Here is a tiny trained network, its code and every weight. The questions are about switching its units off for an input and a class, where a switched-off unit gives its printed mean instead of its output.

import numpy as np


def w(rows, s, z=0):
    codes = np.array(rows[::2]) - 128.0
    scale = np.full(codes.shape[1], s)
    scale[-1] = z or s
    return codes * scale


def f(y):
    return np.maximum(y, 0)


def log_softmax(a):
    a = a - a.max(-1, keepdims=True)
    return a - np.log(np.exp(a).sum(-1, keepdims=True))


def net(x, mask):
    res = np.array(x, float).reshape(1, 7) / 4 @ E
    y = f(res @ A[0][:, :-1].T + A[0][:, -1])
    res = res + np.where(mask, y, B[0][:, -1]) @ B[0][:, :-1]
    return log_softmax(res[-1] @ U[:, :-1].T + U[:, -1])


A, B = {}, {}
E = w([
[66,107,114,146,246,107,160,136],'x0',
[127,128,130,129,128,129,127,129],'x1',
[129,128,127,126,127,129,131,131],'x2',
[128,127,130,127,128,130,129,129],'x3',
[129,129,127,126,128,128,128,128],'x4',
[101,175,161,114,101,151,206,47],'x5',
[124,41,131,48,142,178,107,81],'x6',
],0.014)
A[0] = w([
[138,169,126,168,98,103,137,128,183],'N1',
[121,113,113,128,250,104,93,190,101],'N2',
[118,22,129,71,159,154,108,117,121],'N3',
[141,92,138,125,114,124,155,108,69],'N4',
[124,167,121,152,151,90,142,175,198],'N5',
[150,155,151,99,70,128,181,99,108],'N6',
[135,127,127,156,149,132,154,176,163],'N7',
[98,153,122,107,181,138,201,110,13],'N8',
[179,115,121,100,57,129,67,191,196],'N9',
[101,134,128,121,69,134,135,88,114],'N10',
[97,160,144,138,198,132,198,48,2],'N11',
[137,182,138,118,57,154,145,71,118],'N12',
[134,197,114,145,133,125,146,181,245],'N13',
[145,52,132,18,99,166,129,55,111],'N14',
[172,124,124,133,87,139,53,161,201],'N15',
],0.018,0.0059)
B[0] = w([
[115,176,125,119,127,151,129,184,191],'N1',
[122,148,111,180,202,138,160,121,243],'N2',
[129,159,126,61,202,175,95,172,236],'N3',
[112,118,84,155,116,115,109,131,144],'N4',
[136,96,128,189,104,94,156,116,200],'N5',
[140,173,134,138,171,154,158,132,195],'N6',
[129,109,141,161,128,108,145,118,171],'N7',
[130,89,141,97,84,111,94,141,173],'N8',
[139,98,128,81,58,108,107,132,230],'N9',
[125,138,132,171,126,155,127,102,175],'N10',
[141,91,130,73,37,114,94,135,194],'N11',
[119,196,118,156,167,145,143,151,211],'N12',
[136,117,140,191,82,93,148,129,207],'N13',
[126,72,105,173,150,94,127,1,252],'N14',
[114,91,152,99,68,112,114,120,212],'N15',
],0.03,0.023)
U = w([
[156,115,186,115,3,56,108,230,245],'0',
[127,126,91,230,167,103,156,78,198],'1',
[142,63,115,16,94,112,26,108,60],'2',
[122,136,86,108,239,164,108,170,2],'3',
[136,253,151,182,111,165,166,194,91],'4',
],0.0063,0.0026)

Each question gives the input, the list of numbers given to net, and the class t.
The units are the neurons (one row each of A and B). Each row of codes is followed by its name. A weight is (code - 128) times the scale printed after its matrix; where a second scale follows, it is the last column's (A, B and U).
mask holds one flag per neuron, in row order. A switched-off neuron (its flag False) gives its mean, the last column of its row in B, instead of its output. The means were averaged over made-up inputs and are rounded, as every weight is.
A unit's drop is (log p(t) with every unit on - log p(t) with that unit switched off) / (log p(t) with every unit on - log p(t) with every unit switched off).
The circuit of an input: a set's keep is (log p(t) with only the set's units on - log p(t) with every unit switched off) / (log p(t) with every unit on - log p(t) with every unit switched off). Starting from the 12 units with the biggest drops (on a tie, the unit counted first), units are removed one at a time, each time the one whose removal leaves the highest keep (on an exact tie, the one counted first), for as long as the keep stays at least 0.8.
circuit, biggest first: the units of the circuit, biggest drop first
k most important neurons: the k neurons with the biggest drops, biggest first
drop of u: that unit's drop, to one decimal
input [2,-5,-1,5,-7,8,7], class 2: circuit, biggest first -> (N11)
input [-2,-3,-3,-6,3,0,-5], class 0: 2 most important neurons -> (N2, N14)
input [1,-7,2,3,7,-5,1], class 3: 2 most important neurons -> (N14, N2)
input [1,-3,6,0,-4,-8,6], class 3: 3 most important neurons -> (N2, N3, N11)
input [1,-1,-5,-3,-2,6,7], class 2: 2 most important neurons -> (N11, N2)
input [6,5,-7,-7,6,2,-5], class 0: 2 most important neurons -> (N11, N14)
input [-4,2,1,5,8,1,0], class 4: circuit, biggest first -> (N14, N12)
input [8,1,8,8,-1,0,8], class 3: 3 most important neurons -> (N3, N2, N9)
input [-4,6,4,6,5,8,0], class 4: 2 most important neurons -> (N12, N6)
input [1,2,8,-3,2,5,0], class 0: 2 most important neurons -> (N11, N2)
input [5,-8,-5,1,-6,0,8], class 3: 2 most important neurons -> (N3, N9)
input [1,6,-1,7,-1,-7,1], class 3: 2 most important neurons -> (N2, N14)
input [-3,-1,4,-1,-6,0,7], class 2: 2 most important neurons -> (N2, N3)
input [4,6,-3,-6,-2,-4,6], class 3: circuit, biggest first -> (N3)
input [3,-5,4,-7,-3,-3,7], class 3: drop of N3 -> 1.9
input [3,-2,1,-3,-8,-4,7], class 3: drop of N3 -> 1.8
input [8,2,5,7,-1,3,0], class 0: drop of N11 -> 0.3
